Below is a small trained network, with its code and all its weights. Each question gives an input and a class and asks what happens when units are switched off, that is, made to give their printed mean instead of their output.

import numpy as np


def w(rows, s, z=0):
    codes = np.array(rows[::2]) - 128.0
    scale = np.full(codes.shape[1], s)
    scale[-1] = z or s
    return codes * scale


def norm(h):
    return h / np.sqrt((h * h).mean(-1, keepdims=True) + 1e-5)


def f(y):
    return y / 2 * (1 + np.tanh(0.7978845608 * (y + 0.044715 * y**3)))


def log_softmax(a):
    a = a - a.max(-1, keepdims=True)
    return a - np.log(np.exp(a).sum(-1, keepdims=True))


def net(x, mask):
    res = np.array(x, float).reshape(1, 5) / 4 @ E
    u = 0
    for l in range(3):
        y = f(norm(res) @ A[l][:, :-1].T + A[l][:, -1])
        res = res + np.where(mask[u : u + 3], y, B[l][:, -1]) @ B[l][:, :-1]
        u += 3
    return log_softmax(norm(res)[-1] @ U[:, :-1].T + U[:, -1])


A, B = {}, {}
E = w([
[3,181,124],'x0',
[91,162,149],'x1',
[111,88,140],'x2',
[12,4,158],'x3',
[105,135,118],'x4',
],0.0033)
A[0] = w([
[132,160,131,15],'0.n0',
[172,109,254,250],'0.n1',
[97,124,82,198],'0.n2',
],0.012,0.0022)
B[0] = w([
[97,210,137,117],'0.n0',
[45,66,23,252],'0.n1',
[98,44,255,195],'0.n2',
],0.0079,0.0027)
A[1] = w([
[76,171,85,250],'1.n0',
[133,2,178,141],'1.n1',
[14,241,79,199],'1.n2',
],0.0081,0.0021)
B[1] = w([
[143,55,245,188],'1.n0',
[110,226,103,255],'1.n1',
[196,113,116,214],'1.n2',
],0.012,0.0039)
A[2] = w([
[202,144,119,147],'2.n0',
[66,81,6,3],'2.n1',
[130,123,254,99],'2.n2',
],0.0076,0.0033)
B[2] = w([
[155,89,181,232],'2.n0',
[155,156,127,250],'2.n1',
[126,251,174,238],'2.n2',
],0.012,0.0019)
U = w([
[104,71,15,2],'0',
[172,56,39,243],'1',
[55,201,185,86],'2',
[7,133,70,129],'3',
[212,106,200,200],'4',
[111,21,64,65],'5',
],0.012,0.0047)

Each question gives the input, the list of numbers given to net, and the class t.
The units are the neurons (one row each of A and B). Each row of codes is followed by its name. A weight is (code - 128) times the scale printed after its matrix; where a second scale follows, it is the last column's (A, B and U).
mask holds one flag per neuron, layer by layer. A switched-off neuron (its flag False) gives its mean, the last column of its row in B, instead of its output. The means were averaged over made-up inputs and are rounded, as every weight is.
A unit's drop is (log p(t) with every unit on - log p(t) with that unit switched off) / (log p(t) with every unit on - log p(t) with every unit switched off).
The circuit of an input: a set's keep is (log p(t) with only the set's units on - log p(t) with every unit switched off) / (log p(t) with every unit on - log p(t) with every unit switched off). Starting from all 9 units, units are removed one at a time, each time the one whose removal leaves the highest keep (on an exact tie, the one counted first), for as long as the keep stays at least 0.8.
circuit, biggest first: the units of the circuit, biggest drop first
top k neurons: the k neurons with the biggest drops, biggest first
k most important neurons of layer l: the k neurons of layer l with the biggest drops, biggest first
drop when u is switched off: that unit's drop, to one decimal
input [8,6,5,-3,0], class 4: circuit, biggest first	(1.n2)
input [-2,7,-6,1,-1], class 5: circuit, biggest first	(0.n1; 1.n1)
input [-5,2,-1,7,8], class 3: circuit, biggest first	(1.n1; 2.n2)
input [-5,0,-5,-3,-5], class 1: circuit, biggest first	(2.n2; 0.n1)
input [-8,-8,4,7,0], class 3: circuit, biggest first	(1.n1; 1.n2)
input [0,-2,5,7,-5], class 3: circuit, biggest first	(1.n1; 2.n2)
input [-4,-1,5,-5,-3], class 1: circuit, biggest first	(0.n1; 2.n2)
input [-3,0,1,-1,-3], class 1: top 2 neurons	(0.n2; 2.n1)
input [-4,-8,-8,8,6], class 3: top 3 neurons	(1.n1; 1.n2; 2.n2)
input [6,3,-5,-1,-1], class 4: top 2 neurons	(1.n2; 1.n1)
input [-2,3,-4,0,-3], class 5: circuit, biggest first	(0.n1; 1.n0)
input [-2,2,-4,2,-2], class 5: 2 most important neurons of layer 1	(1.n0; 1.n1)
input [-4,0,-3,5,-4], class 0: top 2 neurons	(0.n1; 2.n2)
input [-6,-5,-2,7,1], class 3: top 2 neurons	(1.n1; 1.n2)
input [-1,1,5,-1,2], class 0: circuit, biggest first	(0.n1)
input [-7,6,6,-3,2], class 5: 2 most important neurons of layer 1	(1.n1; 1.n0)
input [1,-5,1,4,-2], class 3: top 2 neurons	(2.n2; 1.n0)
input [3,-8,6,2,-4], class 3: 2 most important neurons of layer 1	(1.n0; 1.n2)
input [7,-4,-5,-4,7], class 4: drop when 1.n2 is switched off	0.4
input [-8,1,-2,-1,4], class 1: drop when 2.n0 is switched off	0.0
input [-8,-3,-1,-1,-8], class 1: drop when 0.n1 is switched off	0.1
input [5,0,4,-4,5], class 4: drop when 1.n2 is switched off	0.4
input [-2,-3,8,8,8], class 3: most important neuron of layer 2	(2.n2)
